Below is a small trained network, with its code and all its weights. Each question gives an input and a target symbol and asks what happens when units are switched off, that is, made to give their printed mean instead of their output.

import numpy as np


def w(rows, s, z=0):
    codes = np.array(rows[::2]) - 128.0
    scale = np.full(codes.shape[1], s)
    scale[-1] = z or s
    return codes * scale


def norm(h):
    return h / np.sqrt((h * h).mean(-1, keepdims=True) + 1e-5)


def f(y):
    return y / 2 * (1 + np.tanh(0.7978845608 * (y + 0.044715 * y**3)))


def softmax(a):
    e = np.exp(a - a.max(-1, keepdims=True))
    return e / e.sum(-1, keepdims=True)


def log_softmax(a):
    a = a - a.max(-1, keepdims=True)
    return a - np.log(np.exp(a).sum(-1, keepdims=True))


def net(x, mask):
    ids = ['Γαβεημτ'.index(c) for c in x.split()]
    T = len(ids)
    res = E[ids] + P[:T]
    u = 0
    for l in range(2):
        r = norm(res)
        for j in range(2):
            rows = slice(2 * j, 2 * j + 2)
            q, k, v = (r @ M[l][rows].T for M in (Q, K, V))
            z = softmax(np.where(np.tri(T) > 0, q @ k.T / 2**0.5, -1e9)) @ v
            o = O[l][rows]
            res = res + np.where(mask[u + j], z, o[:, -1]) @ o[:, :-1]
        u += 2
        y = f(norm(res) @ A[l][:, :-1].T + A[l][:, -1])
        res = res + np.where(mask[u : u + 8], y, B[l][:, -1]) @ B[l][:, :-1]
        u += 8
    return log_softmax(norm(res)[-1] @ U[:, :-1].T + U[:, -1])


Q, K, V, O, A, B = {}, {}, {}, {}, {}, {}
E = w([
[213,87,178],'Γ',
[142,149,105],'α',
[251,87,131],'β',
[186,190,167],'ε',
[163,216,141],'η',
[135,172,167],'μ',
[85,183,179],'τ',
],0.012)
P = w([
[254,143,69],'0',
[101,95,167],'1',
[81,188,158],'2',
[234,132,81],'3',
[93,73,142],'4',
[80,189,159],'5',
[213,96,88],'6',
[87,59,130],'7',
[82,192,162],'8',
[179,60,88],'9',
[74,36,112],'10',
[81,193,160],'11',
[168,45,85],'12',
],0.0059)
Q[0] = w([
[149,11,2],'L0H1',
[116,189,159],'L0H1',
[110,217,15],'L0H2',
[125,60,207],'L0H2',
],0.0042)
K[0] = w([
[71,124,173],'L0H1',
[2,135,161],'L0H1',
[138,246,93],'L0H2',
[192,212,252],'L0H2',
],0.0042)
V[0] = w([
[121,133,36],'L0H1',
[170,146,74],'L0H1',
[144,114,240],'L0H2',
[134,130,255],'L0H2',
],0.0091)
O[0] = w([
[2,182,113,45],'L0H1',
[103,63,28,168],'L0H1',
[49,149,121,239],'L0H2',
[86,151,115,253],'L0H2',
],0.0046,0.0045)
A[0] = w([
[158,167,196,106],'L0N1',
[119,13,122,147],'L0N2',
[102,156,75,18],'L0N3',
[113,121,146,11],'L0N4',
[132,132,158,246],'L0N5',
[254,137,64,217],'L0N6',
[127,200,182,179],'L0N7',
[88,186,93,171],'L0N8',
],0.0073,0.0014)
B[0] = w([
[58,78,147,188],'L0N1',
[22,105,122,141],'L0N2',
[71,183,129,113],'L0N3',
[221,177,78,114],'L0N4',
[181,57,124,162],'L0N5',
[185,2,109,253],'L0N6',
[148,70,29,204],'L0N7',
[61,114,123,145],'L0N8',
],0.0054,0.0052)
Q[1] = w([
[113,108,73],'L1H1',
[109,137,72],'L1H1',
[109,253,37],'L1H2',
[112,4,184],'L1H2',
],0.0066)
K[1] = w([
[51,235,3],'L1H1',
[253,176,36],'L1H1',
[198,234,28],'L1H2',
[143,46,149],'L1H2',
],0.0054)
V[1] = w([
[162,56,234],'L1H1',
[233,138,250],'L1H1',
[159,158,255],'L1H2',
[101,134,12],'L1H2',
],0.0035)
O[1] = w([
[109,62,86,252],'L1H1',
[209,254,242,187],'L1H1',
[159,85,37,102],'L1H2',
[62,101,53,89],'L1H2',
],0.0029,0.0012)
A[1] = w([
[132,98,92,169],'L1N1',
[86,23,103,70],'L1N2',
[37,150,145,151],'L1N3',
[135,179,49,115],'L1N4',
[170,231,123,23],'L1N5',
[125,45,244,157],'L1N6',
[65,170,103,168],'L1N7',
[254,242,55,250],'L1N8',
],0.0074,0.0024)
B[1] = w([
[220,93,175,176],'L1N1',
[75,85,161,206],'L1N2',
[253,50,62,167],'L1N3',
[42,234,172,129],'L1N4',
[74,17,229,115],'L1N5',
[26,228,98,255],'L1N6',
[214,148,197,153],'L1N7',
[98,53,61,216],'L1N8',
],0.0045,0.0037)
U = w([
[103,95,254,2],'Γ',
[60,48,116,174],'α',
[194,139,155,181],'β',
[190,109,83,66],'ε',
[111,199,39,81],'η',
[25,168,97,136],'μ',
[84,190,187,182],'τ',
],0.018,0.0053)

Each question gives the input, a string of symbols that net reads in full, and the target symbol t.
The units are the heads (2 rows each of Q, K, V and O) and the neurons (one row each of A and B). Each row of codes is followed by its name. A weight is (code - 128) times the scale printed after its matrix; where a second scale follows, it is the last column's (O, A, B and U).
mask holds one flag per unit, layer by layer, with each layer's heads first. A switched-off unit (its flag False) gives its mean, the last column of its rows in O or B, instead of its output. The means were averaged over made-up inputs and are rounded, as every weight is.
A unit's drop is (log p(t) with every unit on - log p(t) with that unit switched off) / (log p(t) with every unit on - log p(t) with every unit switched off).
The circuit of an input: a set's keep is (log p(t) with only the set's units on - log p(t) with every unit switched off) / (log p(t) with every unit on - log p(t) with every unit switched off). Starting from the 12 units with the biggest drops (on a tie, the unit counted first), units are removed one at a time, each time the one whose removal leaves the highest keep (on an exact tie, the one counted first), for as long as the keep stays at least 0.8.
units of the circuit, in order: the units of the circuit, biggest drop first
k most important neurons: the k neurons with the biggest drops, biggest first
k most important neurons of layer l: the k neurons of layer l with the biggest drops, biggest first
heads that matter: for each layer, one digit per head in row order, 1 if its drop is at least 0.15 and else 0, layers parted by /
input ε μ μ β α Γ, target Γ: units of the circuit, in order -> [L1N6 L0N6 L1N3]
input τ η ε β μ ε β η, target η: units of the circuit, in order -> [L0N7 L0N6 L1N4 L1N6]
input η τ μ ε β τ η β μ, target β: units of the circuit, in order -> [L0N6 L1N3 L0N7 L1N7]
input τ μ τ Γ β η Γ μ, target μ: units of the circuit, in order -> [L1N6 L0N6]
input ε μ β Γ Γ ε β η η, target μ: units of the circuit, in order -> [L1N8 L1N5 L0N6]
input τ α τ ε η, target α: heads that matter -> 11 / 00
input μ ε β μ μ ε τ, target ε: units of the circuit, in order -> [L0N6 L1N3]
input ε ε β τ ε ε μ τ μ μ τ Γ, target Γ: most important neuron of layer 0 -> [L0N1]
input Γ Γ μ α τ μ τ τ α, target η: 3 most important neurons of layer 0 -> [L0N6 L0N7 L0N8]
input ε Γ Γ μ τ, target τ: 2 most important neurons -> [L1N8 L0N6]
input μ μ μ α η, target α: 2 most important neurons -> [L1N6 L1N8]
input ε μ α β α β τ, target ε: units of the circuit, in order -> [L1N3 L0N6]
input Γ Γ η τ μ β Γ η, target η: heads that matter -> 01 / 01
input τ μ μ ε τ, target τ: 3 most important neurons of layer 0 -> [L0N6 L0N2 L0N4]
input Γ μ α α α α, target η: heads that matter -> 11 / 00
input β μ Γ μ β η α Γ α α ε η, target μ: 3 most important neurons -> [L1N4 L1N8 L1N5]
input μ β η α μ τ τ η μ τ μ μ, target β: 3 most important neurons of layer 1 -> [L1N3 L1N7 L1N6]
input μ μ α τ μ ε τ, target β: 2 most important neurons -> [L0N6 L1N3]
input β μ Γ Γ η μ β τ μ Γ μ, target μ: 2 most important neurons of layer 1 -> [L1N6 L1N8]
input Γ ε α τ μ ε τ, target β: most important neuron -> [L0N6]
